Here is a tiny trained network, its code and every weight. The questions are about switching its units off for an input and a class, where a switched-off unit gives its printed mean instead of its output.

import numpy as np


def w(rows, s, z=0):
    codes = np.array(rows[::2]) - 128.0
    scale = np.full(codes.shape[1], s)
    scale[-1] = z or s
    return codes * scale


def f(y):
    return y / 2 * (1 + np.tanh(0.7978845608 * (y + 0.044715 * y**3)))


def log_softmax(a):
    a = a - a.max(-1, keepdims=True)
    return a - np.log(np.exp(a).sum(-1, keepdims=True))


def net(x, mask):
    res = np.array(x, float).reshape(1, 3) / 4 @ E
    y = f(res @ A[0][:, :-1].T + A[0][:, -1])
    res = res + np.where(mask, y, B[0][:, -1]) @ B[0][:, :-1]
    return log_softmax(res[-1] @ U[:, :-1].T + U[:, -1])


A, B = {}, {}
E = w([
[152,188,144,169,253],'x0',
[161,232,146,101,34],'x1',
[42,171,40,18,180],'x2',
],0.0075)
A[0] = w([
[151,91,102,136,126,66],'n0',
[157,166,135,128,156,140],'n1',
[156,136,115,105,128,194],'n2',
[186,115,175,173,130,119],'n3',
[95,60,131,133,163,95],'n4',
[76,160,102,62,178,159],'n5',
[155,115,109,195,99,102],'n6',
[147,101,167,151,110,109],'n7',
[93,150,94,46,142,107],'n8',
[83,10,103,53,9,79],'n9',
[102,43,109,136,157,115],'n10',
[83,149,94,112,142,89],'n11',
[101,60,139,120,191,110],'n12',
[83,138,127,91,145,102],'n13',
[140,37,105,120,173,116],'n14',
[125,112,131,120,137,92],'n15',
[165,211,125,89,78,110],'n16',
[72,128,94,69,146,97],'n17',
[135,237,141,126,88,98],'n18',
[107,110,134,124,129,254],'n19',
[155,94,143,213,98,106],'n20',
[146,210,133,158,236,81],'n21',
],0.013,0.0093)
B[0] = w([
[112,143,154,77,127,120],'n0',
[112,143,121,144,141,158],'n1',
[131,116,99,158,115,182],'n2',
[166,95,125,82,140,199],'n3',
[87,145,150,92,93,179],'n4',
[176,91,122,117,118,242],'n5',
[146,114,161,90,128,162],'n6',
[155,125,136,81,130,164],'n7',
[179,101,154,93,115,205],'n8',
[100,183,145,129,252,253],'n9',
[82,143,139,109,80,203],'n10',
[141,116,164,91,133,155],'n11',
[85,151,132,113,88,200],'n12',
[143,120,158,102,126,155],'n13',
[92,148,147,121,70,206],'n14',
[112,137,138,96,124,118],'n15',
[69,135,142,114,70,205],'n16',
[165,106,168,86,119,192],'n17',
[62,141,153,91,77,200],'n18',
[166,103,52,218,95,254],'n19',
[173,98,158,82,121,205],'n20',
[97,179,148,121,245,209],'n21',
],0.033,0.0085)
U = w([
[216,37,172,51,113,74],'0',
[77,184,145,116,254,141],'1',
[18,140,141,94,11,53],'2',
[163,70,26,212,95,254],'3',
],0.0092,0.003)

Each question gives the input, the list of numbers given to net, and the class t.
The units are the neurons (one row each of A and B). Each row of codes is followed by its name. A weight is (code - 128) times the scale printed after its matrix; where a second scale follows, it is the last column's (A, B and U).
mask holds one flag per neuron, in row order. A switched-off neuron (its flag False) gives its mean, the last column of its row in B, instead of its output. The means were averaged over made-up inputs and are rounded, as every weight is.
A unit's drop is (log p(t) with every unit on - log p(t) with that unit switched off) / (log p(t) with every unit on - log p(t) with every unit switched off).
The circuit of an input: a set's keep is (log p(t) with only the set's units on - log p(t) with every unit switched off) / (log p(t) with every unit on - log p(t) with every unit switched off). Starting from the 12 units with the biggest drops (on a tie, the unit counted first), units are removed one at a time, each time the one whose removal leaves the highest keep (on an exact tie, the one counted first), for as long as the keep stays at least 0.8.
circuit, biggest first: the units of the circuit, biggest drop first
most important unit: the unit with the biggest drop
top k neurons: the k neurons with the biggest drops, biggest first
drop of u: that unit's drop, to one decimal
input [4,3,4], class 0: circuit, biggest first => [n5]
input [8,8,-2], class 1: top 4 neurons => [n21 n14 n10 n12]
input [7,7,-2], class 1: top 3 neurons => [n21 n14 n10]
input [-2,2,4], class 0: top 2 neurons => [n8 n17]
input [-4,4,0], class 1: top 3 neurons => [n9 n14 n10]
input [0,-8,-6], class 2: top 2 neurons => [n14 n10]
input [2,-8,8], class 0: top 2 neurons => [n5 n17]
input [-4,-2,4], class 0: top 2 neurons => [n21 n8]
input [-7,-2,8], class 0: top 2 neurons => [n8 n17]
input [0,-6,7], class 0: top 3 neurons => [n5 n17 n8]
input [4,-6,5], class 2: top 3 neurons => [n12 n14 n10]
input [4,-1,-2], class 1: top 3 neurons => [n21 n5 n19]
input [6,-8,-1], class 2: top 2 neurons => [n9 n14]
input [0,-4,-1], class 2: most important unit => n5
input [-8,4,-4], class 1: drop of n9 => 1.0
input [-7,-2,5], class 1: drop of n9 => 4.0
input [2,1,2], class 3: drop of n9 => 0.2
